Below are the code and all the weights of a small trained network. Each question names an input and a class and asks about switching units off, where a switched-off unit gives its printed mean instead of its output.

import numpy as np


def w(rows, s, z=0):
    codes = np.array(rows[::2]) - 128.0
    scale = np.full(codes.shape[1], s)
    scale[-1] = z or s
    return codes * scale


def norm(h):
    return h / np.sqrt((h * h).mean(-1, keepdims=True) + 1e-5)


def f(y):
    return np.maximum(y, 0)


def log_softmax(a):
    a = a - a.max(-1, keepdims=True)
    return a - np.log(np.exp(a).sum(-1, keepdims=True))


def net(x, mask):
    res = np.array(x, float).reshape(1, 7) / 4 @ E
    u = 0
    for l in range(2):
        y = f(norm(res) @ A[l][:, :-1].T + A[l][:, -1])
        res = res + np.where(mask[u : u + 6], y, B[l][:, -1]) @ B[l][:, :-1]
        u += 6
    return log_softmax(norm(res)[-1] @ U[:, :-1].T + U[:, -1])


A, B = {}, {}
E = w([
[46,121,83,92,172,180,76,157,72],'x0',
[153,92,83,211,64,66,140,156,162],'x1',
[114,122,131,132,111,126,121,133,123],'x2',
[158,145,95,136,139,141,95,126,96],'x3',
[78,184,165,138,71,162,157,152,173],'x4',
[129,156,117,171,165,127,161,97,91],'x5',
[87,255,94,7,103,65,123,37,104],'x6',
],0.0071)
A[0] = w([
[79,83,67,172,175,130,111,177,238,218],'0.n1',
[164,142,194,191,143,126,83,126,162,229],'0.n2',
[81,104,143,88,224,197,155,177,162,6],'0.n3',
[149,223,65,78,133,28,160,87,184,36],'0.n4',
[65,189,88,1,141,87,139,110,104,157],'0.n5',
[68,96,185,129,196,239,78,128,97,145],'0.n6',
],0.0072,0.0024)
B[0] = w([
[111,132,55,132,117,213,135,106,103,196],'0.n1',
[126,126,178,86,169,117,110,35,90,179],'0.n2',
[148,85,77,127,121,15,106,123,125,176],'0.n3',
[90,101,102,238,122,63,138,128,148,226],'0.n4',
[162,89,146,199,101,205,207,147,119,254],'0.n5',
[108,116,98,186,124,98,2,92,176,213],'0.n6',
],0.0093,0.0083)
A[1] = w([
[221,123,98,196,2,73,174,110,138,249],'1.n1',
[158,164,148,143,184,103,122,55,130,133],'1.n2',
[159,85,240,126,131,62,108,75,153,161],'1.n3',
[106,99,58,170,106,184,204,152,48,248],'1.n4',
[204,86,142,91,76,99,114,226,47,2],'1.n5',
[235,110,45,165,59,190,91,101,122,227],'1.n6',
],0.0071,0.00091)
B[1] = w([
[219,154,98,130,161,36,53,220,109,254],'1.n1',
[99,204,166,23,55,167,104,132,118,157],'1.n2',
[20,128,174,73,169,232,196,163,100,166],'1.n3',
[68,77,217,46,200,232,170,237,75,231],'1.n4',
[64,166,217,92,84,109,200,46,132,133],'1.n5',
[85,234,146,31,66,154,254,109,166,236],'1.n6',
],0.0069,0.0099)
U = w([
[66,114,154,113,113,255,139,81,96,117],'0',
[170,160,166,129,80,161,234,171,96,35],'1',
[134,117,19,203,77,67,56,111,146,254],'2',
],0.0093,0.002)

Each question gives the input, the list of numbers given to net, and the class t.
The units are the neurons (one row each of A and B). Each row of codes is followed by its name. A weight is (code - 128) times the scale printed after its matrix; where a second scale follows, it is the last column's (A, B and U).
mask holds one flag per neuron, layer by layer. A switched-off neuron (its flag False) gives its mean, the last column of its row in B, instead of its output. The means were averaged over made-up inputs and are rounded, as every weight is.
A unit's drop is (log p(t) with every unit on - log p(t) with that unit switched off) / (log p(t) with every unit on - log p(t) with every unit switched off).
The circuit of an input: a set's keep is (log p(t) with only the set's units on - log p(t) with every unit switched off) / (log p(t) with every unit on - log p(t) with every unit switched off). Starting from all 12 units, units are removed one at a time, each time the one whose removal leaves the highest keep (on an exact tie, the one counted first), for as long as the keep stays at least 0.8.
units of the circuit, in order: the units of the circuit, biggest drop first
top k neurons: the k neurons with the biggest drops, biggest first
k most important neurons of layer l: the k neurons of layer l with the biggest drops, biggest first
input [2,-6,-2,-7,6,4,0], class 2: 4 most important neurons of layer 0	(0.n6, 0.n2, 0.n3, 0.n1)
input [3,8,1,6,2,-2,-3], class 0: units of the circuit, in order	(0.n1, 1.n4)
input [3,-7,5,2,5,6,-5], class 2: units of the circuit, in order	(0.n6)
input [6,7,5,5,6,3,8], class 1: units of the circuit, in order	(0.n5, 0.n6)
input [-5,4,-8,-4,7,-6,2], class 2: units of the circuit, in order	(1.n4, 0.n5)
input [0,-5,4,3,-3,-6,8], class 1: units of the circuit, in order	(0.n5, 0.n4, 1.n1)
input [5,7,-2,-2,6,7,-7], class 0: units of the circuit, in order	(0.n1, 0.n5, 1.n1, 0.n4)
input [-8,-6,-7,3,-4,2,-7], class 0: top 4 neurons	(0.n2, 0.n5, 1.n1, 1.n3)
input [2,7,0,-3,-8,1,5], class 1: top 4 neurons	(0.n6, 0.n5, 1.n4, 0.n3)
input [0,-1,5,8,3,-8,5], class 1: top 2 neurons	(0.n5, 1.n1)
input [1,4,-5,7,2,-8,8], class 1: 3 most important neurons of layer 0	(0.n5, 0.n6, 0.n3)
input [2,-5,-6,8,8,3,-2], class 2: units of the circuit, in order	(0.n6, 0.n3)
input [5,-4,7,7,4,5,0], class 2: top 3 neurons	(0.n6, 1.n4, 0.n1)
input [-7,0,-1,4,-5,-7,-6], class 0: most important neuron of layer 0	(0.n2)
input [-3,-1,0,1,1,0,-6], class 0: 2 most important neurons of layer 0	(0.n2, 0.n5)
input [8,8,-3,-1,-5,2,7], class 1: 2 most important neurons of layer 0	(0.n5, 0.n6)
input [2,4,-1,-6,4,4,-2], class 0: 2 most important neurons of layer 0	(0.n5, 0.n1)
input [0,5,-2,-7,0,6,2], class 2: top 3 neurons	(0.n5, 1.n6, 0.n4)
input [2,6,2,7,4,-8,6], class 1: top 4 neurons	(0.n5, 0.n6, 1.n4, 0.n3)
input [-5,3,8,0,2,-6,5], class 2: units of the circuit, in order	(1.n4)
input [-8,-8,6,-8,4,8,-3], class 0: 2 most important neurons of layer 0	(0.n5, 0.n2)
